Below are the code and all the weights of a small trained network. Each question names an input and a class and asks about switching units off, where a switched-off unit gives its printed mean instead of its output.

import numpy as np


def w(rows, s, z=0):
    codes = np.array(rows[::2]) - 128.0
    scale = np.full(codes.shape[1], s)
    scale[-1] = z or s
    return codes * scale


def f(y):
    return y / 2 * (1 + np.tanh(0.7978845608 * (y + 0.044715 * y**3)))


def log_softmax(a):
    a = a - a.max(-1, keepdims=True)
    return a - np.log(np.exp(a).sum(-1, keepdims=True))


def net(x, mask):
    res = np.array(x, float).reshape(1, 7) / 4 @ E
    y = f(res @ A[0][:, :-1].T + A[0][:, -1])
    res = res + np.where(mask, y, B[0][:, -1]) @ B[0][:, :-1]
    return log_softmax(res[-1] @ U[:, :-1].T + U[:, -1])


A, B = {}, {}
E = w([
[131,138,124,125,128,125,121,120,127,119],'x0',
[120,138,115,128,128,119,123,116,122,114],'x1',
[202,127,82,117,87,102,196,45,82,147],'x2',
[144,66,173,85,122,130,99,88,173,44],'x3',
[154,136,92,54,159,66,127,179,154,143],'x4',
[122,105,134,152,132,106,142,137,150,137],'x5',
[191,152,57,160,111,142,174,106,254,118],'x6',
],0.0099)
A[0] = w([
[168,177,80,148,118,192,145,124,244,116,56],'neuron 0',
[157,159,92,11,161,79,117,186,159,117,2],'neuron 1',
[110,214,80,199,137,155,139,186,109,211,6],'neuron 2',
[77,162,142,136,157,195,64,217,188,97,43],'neuron 3',
[144,97,182,76,128,153,96,91,186,62,24],'neuron 4',
[131,147,162,219,118,250,119,81,121,99,18],'neuron 5',
],0.013,0.0076)
B[0] = w([
[109,148,168,95,146,129,97,144,32,138,252],'neuron 0',
[31,80,119,245,85,116,134,110,177,175,207],'neuron 1',
[116,28,128,92,122,159,113,100,189,3,208],'neuron 2',
[189,180,95,117,107,109,164,62,68,162,243],'neuron 3',
[125,68,103,96,142,175,133,150,149,36,207],'neuron 4',
[83,81,104,174,116,49,147,166,197,213,201],'neuron 5',
],0.012,0.011)
U = w([
[57,96,105,211,104,86,113,134,207,189,63],'0',
[131,73,99,99,138,184,105,106,203,44,51],'1',
[130,157,118,142,148,150,91,126,162,139,248],'2',
[51,112,198,113,172,137,28,179,22,149,83],'3',
[239,136,59,114,93,104,213,2,137,166,81],'4',
[139,155,133,144,154,153,89,145,184,137,228],'5',
],0.007,0.014)

Each question gives the input, the list of numbers given to net, and the class t.
The units are the neurons (one row each of A and B). Each row of codes is followed by its name. A weight is (code - 128) times the scale printed after its matrix; where a second scale follows, it is the last column's (A, B and U).
mask holds one flag per neuron, in row order. A switched-off neuron (its flag False) gives its mean, the last column of its row in B, instead of its output. The means were averaged over made-up inputs and are rounded, as every weight is.
A unit's drop is (log p(t) with every unit on - log p(t) with that unit switched off) / (log p(t) with every unit on - log p(t) with every unit switched off).
The circuit of an input: a set's keep is (log p(t) with only the set's units on - log p(t) with every unit switched off) / (log p(t) with every unit on - log p(t) with every unit switched off). Starting from all 6 units, units are removed one at a time, each time the one whose removal leaves the highest keep (on an exact tie, the one counted first), for as long as the keep stays at least 0.8.
units of the circuit, in order: the units of the circuit, biggest drop first
unit that matters most: the unit with the biggest drop
top k neurons: the k neurons with the biggest drops, biggest first
drop of u: that unit's drop, to one decimal
input [-7,0,-6,-8,2,5,-7], class 1: unit that matters most : neuron 2
input [-8,4,-7,4,1,-5,-8], class 2: top 2 neurons : [neuron 0; neuron 3]
input [-1,-5,-5,-4,-1,3,-2], class 4: units of the circuit, in order : [neuron 3; neuron 0]
input [4,7,5,-6,-4,-5,0], class 1: top 2 neurons : [neuron 2; neuron 3]
input [8,-8,-4,-6,-6,-4,-7], class 2: top 4 neurons : [neuron 1; neuron 0; neuron 3; neuron 2]
input [1,-1,1,8,5,8,-7], class 1: top 2 neurons : [neuron 4; neuron 0]
input [2,8,6,-5,5,7,0], class 5: top 3 neurons : [neuron 3; neuron 5; neuron 2]
input [1,-1,-7,-8,-6,-6,-5], class 1: top 3 neurons : [neuron 2; neuron 1; neuron 0]
input [6,-1,5,1,-8,2,5], class 0: top 2 neurons : [neuron 5; neuron 3]
input [7,3,7,6,5,3,3], class 2: top 2 neurons : [neuron 3; neuron 2]
input [6,-7,3,-5,-7,4,-6], class 0: top 2 neurons : [neuron 5; neuron 0]
input [-1,0,-6,-2,-5,-4,-2], class 4: top 2 neurons : [neuron 3; neuron 1]
input [1,1,4,-4,-5,2,5], class 0: top 2 neurons : [neuron 5; neuron 3]
input [8,-4,-4,-4,-6,-2,-7], class 2: unit that matters most : neuron 0
input [-7,-1,-3,-6,6,8,-6], class 5: top 4 neurons : [neuron 0; neuron 5; neuron 4; neuron 2]
input [-4,-6,0,1,8,8,-4], class 0: top 2 neurons : [neuron 1; neuron 0]
input [5,-2,2,-1,-6,6,5], class 0: top 3 neurons : [neuron 5; neuron 3; neuron 4]
input [2,-1,-6,3,-4,-2,4], class 4: drop of neuron 0 : -0.1
input [-4,4,-7,3,5,7,-2], class 4: drop of neuron 3 : 1.0
input [-2,2,7,7,2,-5,1], class 1: unit that matters most : neuron 3
input [0,1,-3,4,-4,-8,-7], class 5: drop of neuron 5 : 0.1
input [3,5,-8,6,-2,-8,7], class 4: drop of neuron 2 : 0.1
